Below is a small trained network, with its code and all its weights. Each question gives an input and a class and asks what happens when units are switched off, that is, made to give their printed mean instead of their output.

import numpy as np


def w(rows, s, z=0):
    codes = np.array(rows[::2]) - 128.0
    scale = np.full(codes.shape[1], s)
    scale[-1] = z or s
    return codes * scale


def f(y):
    return np.maximum(y, 0)


def log_softmax(a):
    a = a - a.max(-1, keepdims=True)
    return a - np.log(np.exp(a).sum(-1, keepdims=True))


def net(x, mask):
    res = np.array(x, float).reshape(1, 2) / 4 @ E
    y = f(res @ A[0][:, :-1].T + A[0][:, -1])
    res = res + np.where(mask, y, B[0][:, -1]) @ B[0][:, :-1]
    return log_softmax(res[-1] @ U[:, :-1].T + U[:, -1])


A, B = {}, {}
E = w([
[248,68,129,76,114,80,170,128,230],'x0',
[105,147,67,216,206,63,189,196,53],'x1',
],0.013)
A[0] = w([
[128,114,95,148,150,63,174,193,72,70],'n1',
[153,132,156,156,149,109,153,120,101,251],'n2',
[155,98,138,100,27,246,82,58,154,90],'n3',
[188,110,120,149,156,89,203,167,202,61],'n4',
[150,127,60,151,181,47,209,161,90,118],'n5',
[164,111,120,124,115,125,166,93,170,85],'n6',
[79,146,91,192,106,151,61,103,92,58],'n7',
[184,99,93,116,106,105,178,96,158,168],'n8',
[85,204,138,126,137,209,104,137,69,149],'n9',
],0.012,0.014)
B[0] = w([
[172,176,134,77,195,69,129,7,168,193],'n1',
[103,125,205,69,39,91,243,251,110,211],'n2',
[159,188,217,46,111,105,87,79,134,251],'n3',
[55,69,60,127,173,166,88,68,132,185],'n4',
[165,140,144,60,117,90,103,74,78,226],'n5',
[95,74,69,134,166,117,94,73,166,167],'n6',
[80,100,82,124,141,136,85,52,188,174],'n7',
[94,32,110,172,145,192,164,178,178,208],'n8',
[91,24,109,111,165,178,130,163,158,214],'n9',
],0.012,0.02)
U = w([
[169,156,150,98,152,74,124,72,130,81],'0',
[75,71,69,160,198,171,132,126,159,75],'1',
[147,119,163,128,48,118,199,254,119,246],'2',
[168,151,107,192,128,118,134,141,123,102],'3',
],0.016,0.011)

Each question gives the input, the list of numbers given to net, and the class t.
The units are the neurons (one row each of A and B). Each row of codes is followed by its name. A weight is (code - 128) times the scale printed after its matrix; where a second scale follows, it is the last column's (A, B and U).
mask holds one flag per neuron, in row order. A switched-off neuron (its flag False) gives its mean, the last column of its row in B, instead of its output. The means were averaged over made-up inputs and are rounded, as every weight is.
A unit's drop is (log p(t) with every unit on - log p(t) with that unit switched off) / (log p(t) with every unit on - log p(t) with every unit switched off).
The circuit of an input: a set's keep is (log p(t) with only the set's units on - log p(t) with every unit switched off) / (log p(t) with every unit on - log p(t) with every unit switched off). Starting from all 9 units, units are removed one at a time, each time the one whose removal leaves the highest keep (on an exact tie, the one counted first), for as long as the keep stays at least 0.8.
units of the circuit, in order: the units of the circuit, biggest drop first
unit that matters most: the unit with the biggest drop
k most important neurons: the k neurons with the biggest drops, biggest first
drop when u is switched off: that unit's drop, to one decimal
input [-3,1], class 2: units of the circuit, in order -> (n4, n1)
input [7,3], class 1: unit that matters most -> n4
input [-3,0], class 2: units of the circuit, in order -> (n4, n1)
input [-8,-7], class 1: 3 most important neurons -> (n9, n5, n1)
input [-5,6], class 0: 2 most important neurons -> (n1, n5)
input [-2,3], class 2: 2 most important neurons -> (n3, n2)
input [6,4], class 1: 2 most important neurons -> (n4, n3)
input [1,-3], class 2: 2 most important neurons -> (n1, n5)
input [-8,-6], class 1: 2 most important neurons -> (n9, n5)
input [6,-5], class 1: 2 most important neurons -> (n8, n5)
input [4,-2], class 1: drop when n2 is switched off -> 0.1
input [-4,8], class 0: drop when n1 is switched off -> 0.3
input [-4,7], class 0: drop when n1 is switched off -> 0.6
input [-2,1], class 2: drop when n1 is switched off -> 0.0
input [-3,3], class 2: unit that matters most -> n3
